Moves between objects:
lh: %>cn, +>qq, $>cj, ^>jb
bn: %>mh, +>gb, $>mm, ^>jz
hj: %>sc, +>rz, $>tt, ^>tz
tt: %>hj, +>cd, $>zh, ^>bc
gj: %>sr, +>nr, $>hs, ^>gq
gb: %>cj, +>tz, $>zt, ^>bg
rz: %>gq, +>rl, $>cd, ^>hs
ft: %>bc, +>pb, $>qq, ^>zh
cd: %>rz, +>mn, $>jj, ^>bf
zq: %>mm, +>cn, $>mg, ^>ng
tq: %>qn, +>fm, $>jz, ^>mh
cn: %>zt, +>ft, $>lh, ^>zs
zt: %>gb, +>bc, $>cn, ^>jp
bf: %>hs, +>ds, $>pb, ^>cd
qr: %>rp, +>tq, $>rl, ^>nr
cp: %>mn, +>ng, $>rp, ^>tg
nr: %>qg, +>mh, $>qs, ^>qr
bg: %>fm, +>hj, $>jp, ^>gb
qq: %>ft, +>sr, $>fj, ^>pr
jb: %>zs, +>pr, $>fm, ^>lh
sr: %>pb, +>qg, $>gj, ^>lg
fj: %>qq, +>gj, $>tz, ^>sc
ds: %>qs, +>mm, $>tg, ^>mn
mm: %>bn, +>zt, $>zq, ^>qf
mg: %>zq, +>lh, $>mh, ^>qn
tz: %>fj, +>hs, $>bc, ^>hj
cj: %>lh, +>fj, $>gb, ^>fm
jp: %>bg, +>tt, $>zs, ^>zt
zh: %>tt, +>jj, $>pr, ^>ft
qg: %>tg, +>mg, $>nr, ^>rp
tg: %>ds, +>zq, $>qg, ^>cp
fm: %>jb, +>sc, $>bg, ^>cj
jj: %>cd, +>cp, $>lg, ^>pb
gq: %>lg, +>qr, $>rz, ^>gj
qf: %>jz, +>jp, $>ng, ^>mm
rl: %>qr, +>jz, $>mn, ^>qs
hs: %>gj, +>qs, $>bf, ^>rz
pr: %>zh, +>lg, $>sc, ^>qq
sc: %>pr, +>gq, $>hj, ^>fj
lg: %>jj, +>rp, $>gq, ^>sr
jz: %>tq, +>bg, $>qf, ^>bn
qn: %>ng, +>jb, $>tq, ^>mg
zs: %>jp, +>zh, $>jb, ^>cn
qs: %>nr, +>bn, $>ds, ^>rl
mn: %>rl, +>qf, $>cp, ^>ds
pb: %>bf, +>tg, $>sr, ^>jj
ng: %>qf, +>zs, $>qn, ^>zq
bc: %>tz, +>bf, $>ft, ^>tt
rp: %>cp, +>qn, $>qr, ^>qg
mh: %>mg, +>cj, $>bn, ^>tq

In the rows, 457 means zero.

The rows follow the links: the fewer symbols apart two objects are, the more alike their rows tend to be.

Each row is also shifted at random along 2 hidden directions that mean nothing.

Some objects, each with a row of numbers:
qq [ 588  419  595  473  602  454  387  600  484  538  392  536  552  437  415  520  430  507  453  385  482  482  657  402  609  325  380  592  466  499  411  395]
zh [ 664  547  470  464  552  579  341  560  332  476  353  385  357  324  458  272  274  532  443  367  530  364  523  479  374  316  621  530  590  566  414  467]
mh [ 563  302  414  487  417  302  482  424  462  363  444  555  541  481  486  478  479  377  455  432  434  441  541  379  554  591  320  496  407  481  456  408]
pr [ 400  526  521  409  514  517  455  589  390  504  387  372  393  442  350  440  404  437  427  434  592  385  578  555  438  327  625  553  585  486  309  381]
qs [ 636  361  485  500  346  491  406  380  461  471  532  480  580  328  624  478  533  390  479  535  388  423  464  370  511  589  304  497  292  436  648  427]
qn [ 611  378  319  499  486  307  639  357  694  335  480  292  418  654  398  350  429  309  327  336  495  516  340  470  503  647  534  368  679  557  352  397]
hj [ 546  568  502  416  423  526  408  399  362  397  518  414  344  363  401  414  563  351  468  559  512  409  386  606  330  359  570  480  439  382  456  461]
jz [ 648  410  345  481  361  316  546  262  506  352  535  357  333  560  482  351  541  238  372  499  436  469  271  504  355  647  472  410  442  374  434  417]
mg [ 672  316  355  579  550  267  610  489  710  368  432  460  533  623  468  493  459  386  398  310  440  476  482  315  583  616  308  431  538  574  445  323]
tg [ 610  432  399  600  482  436  464  461  587  487  486  409  565  451  611  496  379  609  479  317  357  499  510  274  562  564  365  472  440  553  566  420]
lg [ 270  549  473  375  500  565  367  582  405  562  450  407  467  426  403  398  294  424  520  392  552  495  496  559  478  471  600  536  620  543  457  505]
cp [ 223  565  386  483  433  500  454  400  525  439  534  353  395  464  493  428  358  544  441  473  357  405  375  496  394  542  601  411  586  480  519  463]
gq [ 493  456  513  357  400  537  368  532  448  499  499  364  475  522  474  317  453  180  510  435  540  534  430  643  417  538  642  545  575  449  550  496]
rz [ 759  465  469  459  386  498  478  342  540  515  573  344  405  529  566  356  545  203  564  504  467  540  312  616  403  474  592  412  504  406  574  517]
nr [ 328  317  595  440  471  412  460  463  506  515  462  464  530  412  544  576  541  358  508  468  438  474  550  456  586  610  381  500  420  451  508  405]
bg [ 561  451  421  346  423  406  475  361  360  367  486  510  350  400  415  330  538  383  461  486  491  426  342  523  325  444  545  432  464  287  346  472]
qf [ 356  559  326  465  427  422  494  341  383  358  467  444  360  455  417  351  417  460  400  447  423  363  305  448  282  489  512  354  417  459  466  493]
jj [ 335  627  404  490  467  601  466  484  490  519  473  363  395  517  448  462  296  482  509  448  451  464  326  527  372  394  602  475  628  591  517  525]

The symbols that take the first to the second take the third to the fourth, perhaps in another order. What is the fourth?
Answer with the object's name.
A [ 340  352  525  442  430  366  509  465  532  378  451  499  517  537  447  542  555  352  465  496  441  499  475  404  527  624  340  454  380  462  385  422]
B [ 656  322  411  256  394  394  318  473  231  370  284  560  477  280  362  153  352  358  444  418  540  347  577  544  459  498  515  570  464  457  359  450]
C [ 672  529  537  576  508  522  494  475  478  549  467  440  472  459  530  552  613  590  474  553  417  469  416  433  419  267  343  411  364  435  496  463]
D cd

A [ 458  315  435  515  510  347  608  462  554  405  460  461  561  629  486  554  456  434  381  358  455  487  524  324  621  536  337  438  445  538  381  366]
B [ 430  388  380  588  498  375  579  374  569  393  450  482  482  574  485  602  421  619  404  421  360  466  426  279  479  459  293  385  415  570  466  463]
C [ 524  527  328  421  487  389  539  473  514  426  492  410  358  526  354  359  383  562  369  387  455  433  403  469  324  370  558  307  560  464  327  465]
D jp

A [ 400  575  439  474  449  538  415  479  567  568  471  363  379  532  451  422  335  465  521  395  452  504  400  496  396  389  617  480  611  525  542  478]
B [ -50  532  328  445  422  483  437  468  369  365  412  446  381  482  304  425  295  624  422  438  464  354  384  433  317  450  549  408  483  552  372  511]
C [ 843  433  475  550  465  522  461  488  569  510  518  442  557  481  656  503  480  387  552  477  329  589  410  414  457  422  385  488  381  510  647  486]
D mm

A [ 477  469  475  562  496  573  504  515  593  587  486  422  515  569  549  575  426  576  517  399  410  564  432  338  463  384  405  453  444  554  580  496]
B [ 487  533  362  496  380  531  387  317  514  443  527  398  382  354  543  328  398  473  497  462  370  414  329  484  362  616  513  432  479  443  547  473]
C [ 376  408  421  405  529  418  409  595  310  465  315  669  540  379  405  403  365  706  448  397  456  393  579  249  431  280  346  438  401  553  410  513]
D tt

A [ 836  335  314  523  410  431  405  446  361  343  378  522  585  314  539  269  368  534  473  345  323  423  486  285  505  529  215  443  346  520  557  437]
B [ 707  466  357  416  442  420  480  385  351  379  420  428  343  427  402  255  376  511  386  447  436  355  412  510  277  374  525  347  494  349  399  542]
C [ 262  496  374  290  530  382  464  521  338  430  403  566  382  466  286  365  376  523  401  364  502  370  548  505  413  402  582  479  573  444  283  497]
D qq

A [ 511  643  438  428  448  607  280  514  271  460  408  482  345  255  386  281  345  595  531  476  497  334  482  444  323  250  559  492  414  406  440  498]
B [ 469  480  351  551  432  480  455  440  539  512  522  339  394  455  518  376  309  479  442  335  357  456  402  468  428  562  566  458  650  510  571  473]
C [ 613  365  563  472  432  467  449  542  559  527  499  488  536  537  551  549  559  262  489  507  466  597  494  511  578  481  375  551  418  503  540  501]
D bn

A [ 613  499  460  394  454  473  480  449  437  450  528  397  293  383  437  423  527  298  478  561  546  429  400  598  334  362  520  457  452  369  420  440]
B [ 636  461  577  385  487  470  483  454  533  464  453  374  334  533  399  473  537  233  381  561  606  468  415  631  461  441  623  511  540  377  312  383]
C [ 661  363  631  411  535  438  497  509  523  498  453  452  450  496  466  539  592  383  474  446  576  509  566  489  559  357  354  463  429  410  368  444]
D qq

A [ 434  354  442  441  397  437  363  387  513  470  503  380  400  446  500  364  399  270  459  422  463  462  443  527  500  710  522  512  575  428  531  398]
B [ 669  463  345  530  406  493  420  338  472  411  525  279  357  367  588  245  364  468  494  421  326  431  348  457  424  555  555  370  516  494  588  388]
C [ 747  383  552  482  466  449  415  467  426  491  448  531  447  383  525  503  676  436  458  518  494  528  513  469  460  345  342  450  284  392  507  418]
D ft

A [ 325  550  485  473  413  488  479  422  518  493  557  329  364  559  473  513  585  218  531  566  429  506  306  613  387  421  621  461  469  374  521  519]
B [ 543  499  507  496  463  606  324  595  349  527  430  523  550  380  552  508  475  576  611  549  403  499  437  350  454  374  365  481  328  540  661  526]
C [ 258  500  597  542  513  545  560  556  619  607  463  455  521  630  532  694  460  395  514  469  545  620  432  451  593  431  427  485  500  465  523  460]
D gq

A [ 762  432  485  553  461  496  392  601  452  519  432  452  591  468  521  467  327  554  609  366  372  526  542  360  595  408  409  545  511  590  619  466]
B [ 162  491  433  581  469  485  406  488  456  520  419  467  567  427  566  563  337  637  506  386  367  449  499  343  537  477  317  406  428  509  581  428]
C [ 551  482  426  448  466  452  554  428  392  443  404  590  464  385  503  504  528  668  370  517  401  416  434  393  440  323  330  368  315  380  414  524]
D bc

A [ 710  375  559  472  446  475  529  465  490  482  465  468  488  415  478  583  678  418  403  576  514  505  501  521  473  327  315  468  327  378  446  439]
B [ 268  447  616  501  452  475  448  499  529  579  560  447  534  608  454  706  571  292  510  596  515  612  441  471  544  420  457  514  426  426  537  476]
C [ 466  394  421  402  451  462  387  492  415  459  408  404  470  380  464  261  254  403  521  303  437  429  565  470  497  669  538  594  627  497  518  390]
D ng

A [ 845  469  443  549  492  529  424  483  398  474  394  474  474  356  531  469  483  576  534  429  413  413  560  398  453  339  351  467  358  490  552  465]
B [ 440  608  410  476  459  568  422  447  403  456  455  412  356  417  433  468  483  542  445  506  504  395  313  546  276  245  568  444  441  345  424  541]
C [ 575  569  367  447  349  609  219  557  211  493  372  456  432  268  491  193  300  511  626  456  424  386  445  456  336  395  583  585  470  515  591  544]
D bf

A [ 374  514  356  563  526  325  591  343  674  366  529  355  344  679  379  477  449  452  387  430  384  417  222  422  396  509  585  326  559  490  438  423]
B [ 617  564  426  437  532  532  431  529  472  518  403  340  372  361  369  369  349  528  464  371  488  415  488  463  381  351  595  463  573  505  410  409]
C [ 520  489  510  453  553  591  365  659  302  525  331  603  492  309  422  428  352  703  498  378  523  357  658  308  531  242  311  558  401  561  436  476]
D tg

A [ 618  279  395  567  423  406  573  358  546  302  501  507  501  495  492  524  578  331  433  526  401  484  382  399  447  551  261  420  241  383  458  405]
B [ 270  477  462  431  506  490  500  467  319  449  388  590  475  479  459  546  486  699  416  513  377  462  459  369  332  265  333  353  343  421  380  519]
C [ 358  461  392  413  411  383  439  438  346  357  405  494  424  395  352  275  375  315  401  425  506  356  461  518  419  649  505  560  485  465  382  442]
D bg

A [ 693  193  450  471  429  303  508  453  501  330  452  538  589  496  485  433  537  280  372  415  432  484  520  369  581  640  277  472  405  459  444  384]
B [ 648  425  434  342  469  313  636  345  575  356  532  409  327  638  405  328  567  235  326  429  554  505  356  591  463  526  576  408  586  394  273  460]
C [ 547  422  445  561  409  459  409  419  510  495  508  460  545  397  658  483  449  511  513  393  302  488  460  317  502  554  335  402  331  454  688  434]
D qf

A [ 361  503  437  462  417  450  515  270  586  464  620  342  378  472  510  488  552  239  399  564  388  458  273  613  364  637  577  403  479  344  487  480]
B [ 257  386  563  480  414  444  411  494  441  510  566  480  591  402  538  633  512  320  502  449  417  508  521  479  614  596  344  535  454  436  532  417]
C [ 474  352  485  355  524  321  527  531  495  465  394  582  537  546  462  498  451  575  406  409  477  490  565  371  601  393  373  408  472  444  292  412]
D zs

